Here is a tiny trained network, its code and every weight. The questions are about switching its units off for an input and a class, where a switched-off unit gives its printed mean instead of its output.

import numpy as np


def w(rows, s, z=0):
    codes = np.array(rows[::2]) - 128.0
    scale = np.full(codes.shape[1], s)
    scale[-1] = z or s
    return codes * scale


def norm(h):
    return h / np.sqrt((h * h).mean(-1, keepdims=True) + 1e-5)


def f(y):
    return y / 2 * (1 + np.tanh(0.7978845608 * (y + 0.044715 * y**3)))


def log_softmax(a):
    a = a - a.max(-1, keepdims=True)
    return a - np.log(np.exp(a).sum(-1, keepdims=True))


def net(x, mask):
    res = np.array(x, float).reshape(1, 7) / 4 @ E
    u = 0
    for l in range(3):
        y = f(norm(res) @ A[l][:, :-1].T + A[l][:, -1])
        res = res + np.where(mask[u : u + 9], y, B[l][:, -1]) @ B[l][:, :-1]
        u += 9
    return log_softmax(norm(res)[-1] @ U[:, :-1].T + U[:, -1])


A, B = {}, {}
E = w([
[142,107,178,252,18],'x0',
[24,48,102,194,161],'x1',
[125,133,124,130,129],'x2',
[123,133,126,131,129],'x3',
[51,143,233,59,91],'x4',
[127,130,127,127,127],'x5',
[132,125,131,128,128],'x6',
],0.004)
A[0] = w([
[247,234,55,72,84,79],'L0N0',
[132,230,80,125,234,140],'L0N1',
[86,105,193,64,91,95],'L0N2',
[157,208,125,33,39,102],'L0N3',
[208,83,107,117,187,68],'L0N4',
[165,124,68,161,144,65],'L0N5',
[144,136,138,180,25,159],'L0N6',
[170,171,114,12,252,79],'L0N7',
[183,185,2,221,154,2],'L0N8',
],0.0053,0.0036)
B[0] = w([
[161,64,253,211,190,250],'L0N0',
[167,128,138,146,82,214],'L0N1',
[42,159,152,104,90,152],'L0N2',
[103,157,199,190,205,194],'L0N3',
[141,135,120,107,129,137],'L0N4',
[140,42,130,105,163,134],'L0N5',
[155,188,78,127,77,236],'L0N6',
[161,188,84,138,1,254],'L0N7',
[178,95,106,122,146,188],'L0N8',
],0.0062,0.0027)
A[1] = w([
[136,226,110,179,56,69],'L1N0',
[147,196,83,173,80,130],'L1N1',
[160,116,141,126,58,43],'L1N2',
[21,25,74,173,169,126],'L1N3',
[237,120,71,210,75,193],'L1N4',
[140,104,62,15,147,37],'L1N5',
[155,59,154,107,85,146],'L1N6',
[219,90,82,172,182,11],'L1N7',
[86,114,40,3,229,2],'L1N8',
],0.0062,0.0017)
B[1] = w([
[124,77,35,126,117,179],'L1N0',
[190,97,155,132,79,171],'L1N1',
[114,164,90,128,106,139],'L1N2',
[254,241,218,198,178,183],'L1N3',
[58,144,130,102,51,254],'L1N4',
[229,170,63,163,59,131],'L1N5',
[91,192,99,149,182,136],'L1N6',
[12,40,184,75,210,177],'L1N7',
[211,185,128,155,80,149],'L1N8',
],0.0054,0.0058)
A[2] = w([
[132,187,105,112,159,130],'L2N0',
[162,169,80,62,142,133],'L2N1',
[181,172,100,108,67,168],'L2N2',
[71,118,152,155,112,180],'L2N3',
[151,172,144,85,199,158],'L2N4',
[84,163,146,102,111,72],'L2N5',
[188,1,69,150,175,101],'L2N6',
[125,115,207,125,90,254],'L2N7',
[173,166,166,214,197,133],'L2N8',
],0.0093,0.0027)
B[2] = w([
[136,80,98,147,86,131],'L2N0',
[147,72,98,230,50,144],'L2N1',
[109,47,124,186,122,221],'L2N2',
[173,101,104,95,132,184],'L2N3',
[114,76,136,207,139,154],'L2N4',
[105,160,96,70,203,142],'L2N5',
[2,202,78,19,174,192],'L2N6',
[145,106,60,127,177,253],'L2N7',
[227,133,232,93,147,234],'L2N8',
],0.0074,0.0054)
U = w([
[117,56,52,232,13,165],'0',
[211,130,250,174,218,2],'1',
[2,162,90,29,189,204],'2',
],0.0091,0.00062)

Each question gives the input, the list of numbers given to net, and the class t.
The units are the neurons (one row each of A and B). Each row of codes is followed by its name. A weight is (code - 128) times the scale printed after its matrix; where a second scale follows, it is the last column's (A, B and U).
mask holds one flag per neuron, layer by layer. A switched-off neuron (its flag False) gives its mean, the last column of its row in B, instead of its output. The means were averaged over made-up inputs and are rounded, as every weight is.
A unit's drop is (log p(t) with every unit on - log p(t) with that unit switched off) / (log p(t) with every unit on - log p(t) with every unit switched off).
The circuit of an input: a set's keep is (log p(t) with only the set's units on - log p(t) with every unit switched off) / (log p(t) with every unit on - log p(t) with every unit switched off). Starting from the 12 units with the biggest drops (on a tie, the unit counted first), units are removed one at a time, each time the one whose removal leaves the highest keep (on an exact tie, the one counted first), for as long as the keep stays at least 0.8.
circuit, biggest first: the units of the circuit, biggest drop first
top k neurons: the k neurons with the biggest drops, biggest first
k most important neurons of layer l: the k neurons of layer l with the biggest drops, biggest first
drop when u is switched off: that unit's drop, to one decimal
input [-3,4,3,-4,-8,-8,7], class 2: circuit, biggest first : L2N6
input [7,8,-7,-1,-8,1,-8], class 1: circuit, biggest first : L1N3, L2N8
input [-8,-7,-4,-4,4,-7,-2], class 0: circuit, biggest first : L0N7, L2N1
input [-3,1,6,-3,-4,-7,8], class 2: top 2 neurons : L1N7, L0N6
input [6,3,-7,-6,8,5,8], class 2: top 2 neurons : L0N7, L2N5
input [-3,-6,3,-5,-8,0,1], class 2: top 3 neurons : L0N0, L2N6, L1N3
input [0,3,8,-7,-3,4,0], class 1: circuit, biggest first : L1N3, L2N8
input [7,8,-1,6,0,-6,0], class 1: circuit, biggest first : L1N3, L0N7
input [-6,6,7,-8,3,-2,-6], class 0: circuit, biggest first : L0N0, L2N1, L1N5
input [-3,6,6,3,-7,6,8], class 2: 4 most important neurons of layer 0 : L0N8, L0N2, L0N3, L0N1
input [5,8,1,2,0,-4,7], class 1: top 2 neurons : L1N3, L0N7
input [3,4,4,0,-6,6,-8], class 2: top 2 neurons : L2N6, L0N8
input [-8,-8,-5,-4,-4,-5,1], class 0: top 3 neurons : L0N7, L1N3, L2N1
input [3,6,-5,5,-6,-2,6], class 1: most important neuron of layer 2 : L2N8
input [2,3,8,4,2,0,7], class 1: 2 most important neurons of layer 0 : L0N7, L0N1
input [-2,8,1,-5,4,-3,-2], class 1: drop when L1N3 is switched off : 0.9
input [-2,7,3,2,2,0,-7], class 1: drop when L2N8 is switched off : 0.0
input [-8,-3,-7,-6,0,-2,7], class 0: drop when L0N7 is switched off : 0.2
